Here is a tiny trained network, its code and every weight. The questions are about switching its units off for an input and a class, where a switched-off unit gives its printed mean instead of its output.

import numpy as np


def w(rows, s, z=0):
    codes = np.array(rows[::2]) - 128.0
    scale = np.full(codes.shape[1], s)
    scale[-1] = z or s
    return codes * scale


def f(y):
    return np.maximum(y, 0)


def log_softmax(a):
    a = a - a.max(-1, keepdims=True)
    return a - np.log(np.exp(a).sum(-1, keepdims=True))


def net(x, mask):
    res = np.array(x, float).reshape(1, 3) / 4 @ E
    y = f(res @ A[0][:, :-1].T + A[0][:, -1])
    res = res + np.where(mask, y, B[0][:, -1]) @ B[0][:, :-1]
    return log_softmax(res[-1] @ U[:, :-1].T + U[:, -1])


A, B = {}, {}
E = w([
[168,147,81,72,241,111,153,147,65,100,128],'x0',
[114,146,169,69,123,239,139,250,155,88,46],'x1',
[55,136,172,164,241,150,156,130,117,210,183],'x2',
],0.013)
A[0] = w([
[88,90,104,225,62,93,125,42,97,195,188,198],'neuron 0',
[6,150,164,141,192,206,160,233,195,154,168,167],'neuron 1',
[236,168,106,18,126,162,184,220,63,56,72,202],'neuron 2',
[159,105,94,190,98,67,106,105,60,83,158,142],'neuron 3',
[147,156,102,25,202,125,213,97,42,57,124,160],'neuron 4',
[166,91,137,178,126,57,93,89,112,121,99,105],'neuron 5',
[106,65,120,230,66,143,122,125,197,211,206,197],'neuron 6',
[110,174,203,79,107,186,125,171,201,106,93,254],'neuron 7',
[153,128,97,202,2,88,111,71,192,93,65,168],'neuron 8',
[69,179,113,186,175,90,205,102,89,227,113,160],'neuron 9',
],0.0084,0.005)
B[0] = w([
[34,149,182,254,170,122,139,115,130,149,160,250],'neuron 0',
[157,107,138,60,151,98,219,112,24,209,20,232],'neuron 1',
[93,56,94,28,160,191,50,222,140,52,141,249],'neuron 2',
[153,155,146,153,114,142,120,221,110,67,173,188],'neuron 3',
[139,119,62,68,173,193,177,124,98,87,187,204],'neuron 4',
[135,189,147,166,132,97,137,197,104,141,117,172],'neuron 5',
[94,92,162,217,177,114,56,149,53,118,85,235],'neuron 6',
[229,41,121,134,26,140,159,85,152,167,78,222],'neuron 7',
[127,141,189,163,79,152,121,230,181,92,85,230],'neuron 8',
[166,41,65,137,184,52,141,26,122,144,200,213],'neuron 9',
],0.0098,0.018)
U = w([
[133,105,156,113,154,126,208,97,35,216,65,49],'0',
[118,121,49,12,208,161,117,161,78,76,174,212],'1',
[117,227,189,255,112,141,111,162,162,95,123,223],'2',
[191,136,73,163,166,87,180,52,81,123,239,208],'3',
[44,106,162,184,206,69,22,68,88,161,149,203],'4',
[167,87,98,66,60,155,93,139,232,90,84,130],'5',
[115,223,102,134,109,183,117,81,144,160,191,4],'6',
[142,200,151,98,160,154,71,73,218,169,163,1],'7',
],0.0079,0.0019)

Each question gives the input, the list of numbers given to net, and the class t.
The units are the neurons (one row each of A and B). Each row of codes is followed by its name. A weight is (code - 128) times the scale printed after its matrix; where a second scale follows, it is the last column's (A, B and U).
mask holds one flag per neuron, in row order. A switched-off neuron (its flag False) gives its mean, the last column of its row in B, instead of its output. The means were averaged over made-up inputs and are rounded, as every weight is.
A unit's drop is (log p(t) with every unit on - log p(t) with that unit switched off) / (log p(t) with every unit on - log p(t) with every unit switched off).
The circuit of an input: a set's keep is (log p(t) with only the set's units on - log p(t) with every unit switched off) / (log p(t) with every unit on - log p(t) with every unit switched off). Starting from all 10 units, units are removed one at a time, each time the one whose removal leaves the highest keep (on an exact tie, the one counted first), for as long as the keep stays at least 0.8.
circuit, biggest first: the units of the circuit, biggest drop first
k most important neurons: the k neurons with the biggest drops, biggest first
drop when u is switched off: that unit's drop, to one decimal
input [4,0,5], class 3: circuit, biggest first -> [neuron 9; neuron 6]
input [3,-6,5], class 3: circuit, biggest first -> [neuron 9]
input [-5,-2,1], class 2: circuit, biggest first -> [neuron 8; neuron 1]
input [1,-1,1], class 3: 2 most important neurons -> [neuron 2; neuron 6]
input [-8,1,4], class 0: 2 most important neurons -> [neuron 1; neuron 2]
input [2,8,-3], class 5: 3 most important neurons -> [neuron 7; neuron 9; neuron 6]
input [-6,0,1], class 2: 3 most important neurons -> [neuron 9; neuron 8; neuron 2]
input [2,-2,-7], class 5: 3 most important neurons -> [neuron 8; neuron 0; neuron 1]
input [1,-2,-6], class 5: 3 most important neurons -> [neuron 0; neuron 6; neuron 8]
input [0,8,0], class 5: 2 most important neurons -> [neuron 7; neuron 2]
input [5,-1,6], class 3: 2 most important neurons -> [neuron 2; neuron 9]
input [6,-8,6], class 3: drop when neuron 9 is switched off -> 0.1
input [4,-4,0], class 3: drop when neuron 2 is switched off -> 1.0
input [-6,5,1], class 0: drop when neuron 1 is switched off -> 0.7
input [-8,-2,1], class 2: circuit, biggest first -> [neuron 8]
